[-29.2  -0.3  24.2  24.6  -5.9   2.2  13.3  20.3  15.8   0.3 -16.3 -63.5
  10.3   4.9 -46.5 -28.0  -3.1  -9.7  43.7 -10.2 -16.3   9.1] -> Z
[ 18.3   1.1  21.9  27.5  -0.7 -17.0 -19.2  22.9  12.0   7.2  -0.1 -19.4
 -14.7   7.1  84.2  50.4  -0.5 -17.2   9.0 -13.5  10.0   7.5] -> J
[-10.0 -42.8   0.6  -6.0   2.9  26.7 -39.2  27.4 -21.1   3.3 -51.9 -54.8
  13.9  -1.2 -37.6  42.3   8.3  23.3  19.9  14.9   6.3  11.0] -> A
[-11.2  -3.8 -33.9  38.4   1.7   4.4  30.1 -37.1   4.6  11.0  -1.3  71.4
   1.7  12.8 -11.3 -51.1   5.6  -0.5  -0.4   5.5   3.1 -20.9] -> W
[  4.6  -2.0 -23.5 -69.4   0.6  16.8  -0.4  -2.5 -12.1  -2.2 -25.1  20.9
  -9.4   2.8 -46.9  64.0  -8.2  19.0  35.5 -21.2 -23.1  19.5] -> X
[ -7.1 -14.2 -22.8  22.1  -4.6  17.7 -25.8  21.3 -24.6 -16.8  34.1 -13.4
 -15.6  -6.2 -23.1   3.5 -13.1   0.6 -11.5 -13.9  13.5   2.0] -> N
[ 18.3   1.1  21.9  27.5  -0.7 -17.0 -19.2  22.9  12.0   7.2  -0.1 -19.4
 -19.6   3.6 -48.3 -74.2   5.0 -22.0  12.2 -30.6  23.7   6.5] -> S
[ 10.1   1.6   7.5   3.8  -4.9  26.6  25.3   2.1  -7.3  -8.6  77.0  33.0
  -5.6  -6.8 -10.0 -42.8   0.9  -6.0   2.9 -29.4   2.4  -5.3] -> E
[ 22.4   0.4   7.2 -12.4  -3.1 -19.6 -24.6 -19.8  10.0  11.6  44.3  73.9
   1.3  11.5 -11.2 -33.9   5.3  -2.3 -15.9   5.4  -3.1   4.7] -> V
[  1.6  10.1  25.3 -31.5   2.1 -42.9  16.6  49.7  44.3   9.6  51.5 -54.9
  19.5   1.3  34.5  -8.6   3.9  -7.0  -4.7  37.5 -16.6  -8.4] -> G
[ -5.7  -7.4  11.7 -20.4  -1.0 -11.2  21.6  -0.3 -45.2  -4.4 -12.9  14.4
  -0.1  -6.6  20.6   0.7   0.6   6.1  -4.6 -30.3 -10.5 -26.0] -> Q
size: [-10.0 -42.8   0.6  -6.0   2.9  26.7 -39.2  27.4 -21.1   3.3 -51.9]
11
find: [ 49.7  44.3   9.6  51.5 -54.9  19.5   1.3  34.5]
G
size: [ 22.4   0.4   7.2 -12.4  -3.1 -19.6 -24.6 -19.8  10.0  11.6  44.3  73.9
   1.3  11.5 -11.2 -33.9   5.3  -2.3 -15.9   5.4  -3.1   4.7]
22
find: [10.1  1.6]
E
find: [-10.0 -42.8   0.9  -6.0   2.9]
E

[-17.6  24.5  40.9  59.9  56.4  38.0  10.6  -3.5  -8.5  -2.9   8.9  24.8
  -1.0  -7.1 -15.7  -1.7  14.8  27.4  24.5   7.2  -2.7]  B
[ 25.6  11.6  -4.5 -10.3  -1.6   6.1  21.8  26.7  16.0  15.0 -14.7 -45.6
 -66.5 -72.4 -57.7 -28.3  -3.0  33.3  57.8  58.8  44.9]  K
[ 14.3  25.3  34.7  22.7   9.5 -13.1 -31.5 -57.1 -71.5 -68.0 -47.1  -9.3
  24.2  47.9  60.9  54.2  33.2   5.4 -15.0  -9.2  -1.7]  R
[-33.7 -61.2 -71.9 -67.3 -44.3 -13.1  18.2  50.0  61.7  51.5  30.9  19.1
  -1.0  -7.1 -15.7  -1.7  -8.2  27.4  24.5   7.2  -2.7]  P
[ 57.5  61.6  41.3  22.7  -1.6 -13.1 -15.5  -3.5  15.1  23.3  30.9  24.8
  13.6 -18.5 -47.7 -67.5 -71.4 -54.4 -23.5   6.4  35.9]  C
[ 58.5  58.7  45.0  22.7  -1.6 -13.1 -15.5  -3.5  15.1  22.6  30.9  24.8
  12.3 -15.1 -45.9 -68.3 -72.1 -58.1 -25.3   6.4  35.9]  F
[-17.6  24.5  40.9  59.9  56.4  38.0  10.6  -3.5  -8.5  -2.9   8.9  24.8
  24.2  27.1  13.0 -10.0 -23.0 -51.7 -68.5 -72.6 -52.1]  Y
[ 25.6  25.5  34.1  10.2 -20.6 -46.7 -68.9 -71.9 -55.5 -22.9  21.2  38.5
  59.1  60.3  42.6  12.7  -8.2 -14.0 -15.0   6.4  16.8]  D
[ 32.4  56.4  59.0  43.5  17.7  -8.1 -15.5  -5.7   7.2  15.1  30.9  26.1
  24.2   4.2 -15.7 -46.8 -66.4 -72.8 -57.7 -26.2  12.8]  U
size: [ 25.6  11.6  -4.5 -10.3  -1.6   6.1  21.8  26.7  16.0  15.0 -14.7 -45.6
 -66.5 -72.4 -57.7 -28.3  -3.0  33.3  57.8  58.8  44.9]
21
size: [ 58.5  58.7  45.0  22.7  -1.6 -13.1 -15.5  -3.5  15.1  22.6  30.9  24.8
  12.3 -15.1 -45.9 -68.3 -72.1 -58.1 -25.3   6.4  35.9]
21
size: [57.5 61.6]
2

[  0.8  -3.0  24.5 -14.7]  Gigiv
[ 72.0 -38.2 -68.6  56.2]  foro
[-12.8   1.2  -8.5  -6.2]  ses
[ -9.4   4.7  -5.6 -47.5]  tib
[-30.1   0.9  -3.0  24.5]  Nif
find: [ 0.9 -3.0 24.5]
Nif
size: [ 72.0 -38.2]
2
find: [-30.1   0.9]
Nif

[ 23.0   2.1  -2.7 -17.7 -19.9  -0.2  13.7  -2.8 -31.2 -50.8  -5.6 -26.8
  30.3 -20.2   1.0  15.0  69.8  -1.0  13.1 -19.0 -37.9   2.4  -9.3 -24.8
  25.7 -13.6  32.5  -5.4]  H
[ -8.5  -2.9  11.3 -17.7 -19.9  -0.2  13.7  -2.8 -31.2 -50.8  -5.6 -26.8
  30.3 -20.2   1.0  15.0  69.8  -1.0  13.1 -19.0 -37.9   2.4  -4.9 -24.8
  25.7 -13.6  32.5  -5.4]  M
[  5.1  -1.0  -1.6 -14.4  -1.0  -0.5   2.0   8.8 -29.6  -8.5   0.4   4.7
  63.3  -8.5   2.1  11.4  -6.7   0.0  -0.9  -6.0 -15.0   0.6  -4.9  -8.6
  11.6  19.0  24.8 -14.1]  L
find: [ 23.0   2.1  -2.7 -17.7 -19.9  -0.2  13.7  -2.8 -31.2 -50.8  -5.6 -26.8
  30.3 -20.2   1.0  15.0  69.8  -1.0  13.1 -19.0 -37.9   2.4  -9.3 -24.8
  25.7 -13.6  32.5  -5.4]
H
find: [-8.5  2.1 11.4]
L
after: [2.0]
[8.8]

[55.3 40.3 29.3 31.7 12.9]  sike
[48.0 38.1  2.6 35.3 38.9]  zuzav
[ 10.1 -38.4 -16.9  -6.6  57.9]  sagi
[ 68.6  40.4 -44.3   1.0  44.4]  nadum
[  7.0  14.6 -10.1  29.3   6.6]  Zev
after: [14.6]
[-10.1]
after: [40.3]
[29.3]

[ 43.6 -32.1 -42.2  35.8  20.8] = Popo
[ 21.2 -53.3 -41.0  -0.1  54.3] = Kenoz
[-50.9 -25.2 -27.2  31.6 -43.0] = Til
[-24.0  -2.9   4.1   7.1  27.6] = vifi
[ 12.9 -53.0 -40.9  35.9  -8.7] = nes
[-59.1 -20.6 -13.8 -41.2  34.3] = refas
[  3.1  11.2 -42.8  -8.7  35.9] = laguz
size: [ 21.2 -53.3 -41.0  -0.1  54.3]
5
after: [-41.0]
[-0.1]
find: [-8.7 35.9]
laguz
after: [-40.9]
[35.9]

[ -7.0 -51.7  -4.9  23.0  -5.4  29.3]  mab
[  0.9  29.4  23.1  50.9  -6.9 -51.7]  funo
[-47.5 -18.3   3.6  51.0  -0.7   8.3]  pusa
find: [ -6.9 -51.7]
funo
after: [-6.9]
[-51.7]
after: [50.9]
[-6.9]
after: [0.9]
[29.4]
after: [23.0]
[-5.4]

[ 80.4  27.4 -43.8  47.9  19.6 -21.1  -1.4 -11.3 -17.0 -42.5  36.9 -15.3
  25.4  26.3  30.5  11.8 -23.6 -27.1 -15.3  -1.3 -37.1  47.5]  tol
[-69.9 -19.7  26.4  39.1   2.4  38.0 -25.7 -43.6  27.4  -7.9 -20.0  27.5
  11.1  16.4 -46.9 -61.9 -27.7 -43.5  70.9  58.2 -28.2  31.8]  Buzo
[-13.6  16.1  19.3  27.1  -5.2 -38.0 -28.4 -46.2  13.8  11.0  44.8 -26.3
  27.8  -2.9 -46.9 -31.0 -69.5  27.3  31.7  44.9  19.2   8.0]  sim
[-14.7 -64.0  13.0 -26.9  53.0  38.0  36.8 -14.0 -33.4  54.7  36.9  20.8
 -64.4  26.3 -30.5 -79.9 -14.0 -72.0  -8.8 -20.9  39.0 -14.2]  bar
[-52.0  23.3  -7.0   7.3  34.5 -17.6 -25.7  33.4  33.0  54.7  34.3 -18.2
  12.6  -9.2 -35.2 -11.5 -69.5 -59.1  16.9   5.4 -57.0  -1.6]  boned
[ 16.1 -13.6  27.1  11.0  13.8 -28.4  19.3 -46.2 -38.0  44.8  -5.2  -5.8
 -71.6 -28.1  37.6 -79.9  25.2  27.3  70.9  -8.9 -73.0  24.6]  geb
[-69.9   4.8 -34.6 -26.9   2.4 -43.1  29.5 -52.1 -38.0 -41.4  35.3 -26.3
 -71.6  20.2  37.6  21.6  -8.2 -72.0 -12.7  -5.5  25.3  47.5]  Goret
[ 47.0 -15.2 -16.0  47.9  53.0  -0.4  21.2 -62.0 -10.1   9.2  14.0  -7.3
  -5.1  -9.0 -25.6  21.6  23.1  18.9  21.0  71.2  39.0  -6.1]  Kidim
[-41.3  27.4  27.1  -7.9  52.0 -43.1  36.8 -20.5  35.1  34.9   1.5  27.5
  27.8 -28.1  -6.7   8.5  25.2  -9.7  49.2 -20.9 -48.8  30.6]  moko
[ 80.4 -66.5 -43.8 -10.9  26.1  32.6 -24.9 -62.0  -9.2 -42.5   4.4  -4.0
 -39.5  -1.2  27.2  17.6 -11.8 -35.6 -15.3  71.2 -73.0 -14.2]  Gogi
size: [ 80.4 -66.5 -43.8 -10.9  26.1  32.6 -24.9 -62.0  -9.2 -42.5   4.4  -4.0
 -39.5  -1.2  27.2  17.6 -11.8]
17
find: [ 16.1 -13.6  27.1  11.0  13.8 -28.4  19.3 -46.2 -38.0  44.8  -5.2]
geb

[-24.2   0.0 -79.6 -24.1] = vif
[-61.6  -8.9  83.5 -24.1] = buz
[-24.2   0.0 -50.6  47.8] = pasuf
after: [83.5]
[-24.1]
size: [-24.2   0.0]
2

[  5.3 -33.4   3.4   4.8 -16.8  84.3 -60.1  -7.3   3.4   4.8 -16.8 -69.8
 -14.4  58.6  -4.1  -6.3] -> Kuga
[-11.7  -0.4  11.2  11.5 -38.9 -35.7 -69.2 -33.4   3.4   4.8 -16.8  84.3
 -60.1  -7.4  -8.9  -6.3] -> Bil
[-11.7  -0.4  11.2  11.5 -38.9  26.5   5.3 -33.4   3.4   4.8 -16.8  84.3
 -60.1  -7.4  -8.9  -6.3] -> dupen
[  3.4   4.8 -16.8  84.6  67.2  26.5 -47.6 -33.4   3.4   5.4  -5.8  84.3
 -14.4 -59.6 -69.3  -6.3] -> lag
find: [ 3.4  5.4 -5.8 84.3]
lag
size: [-11.7  -0.4  11.2  11.5 -38.9 -35.7 -69.2]
7
find: [  5.3 -33.4   3.4   4.8 -16.8  84.3 -60.1  -7.4]
dupen
after: [-59.6]
[-69.3]
after: [-69.3]
[-6.3]
find: [-11.7  -0.4  11.2  11.5 -38.9 -35.7 -69.2 -33.4   3.4   4.8 -16.8  84.3
 -60.1  -7.4  -8.9  -6.3]
Bil

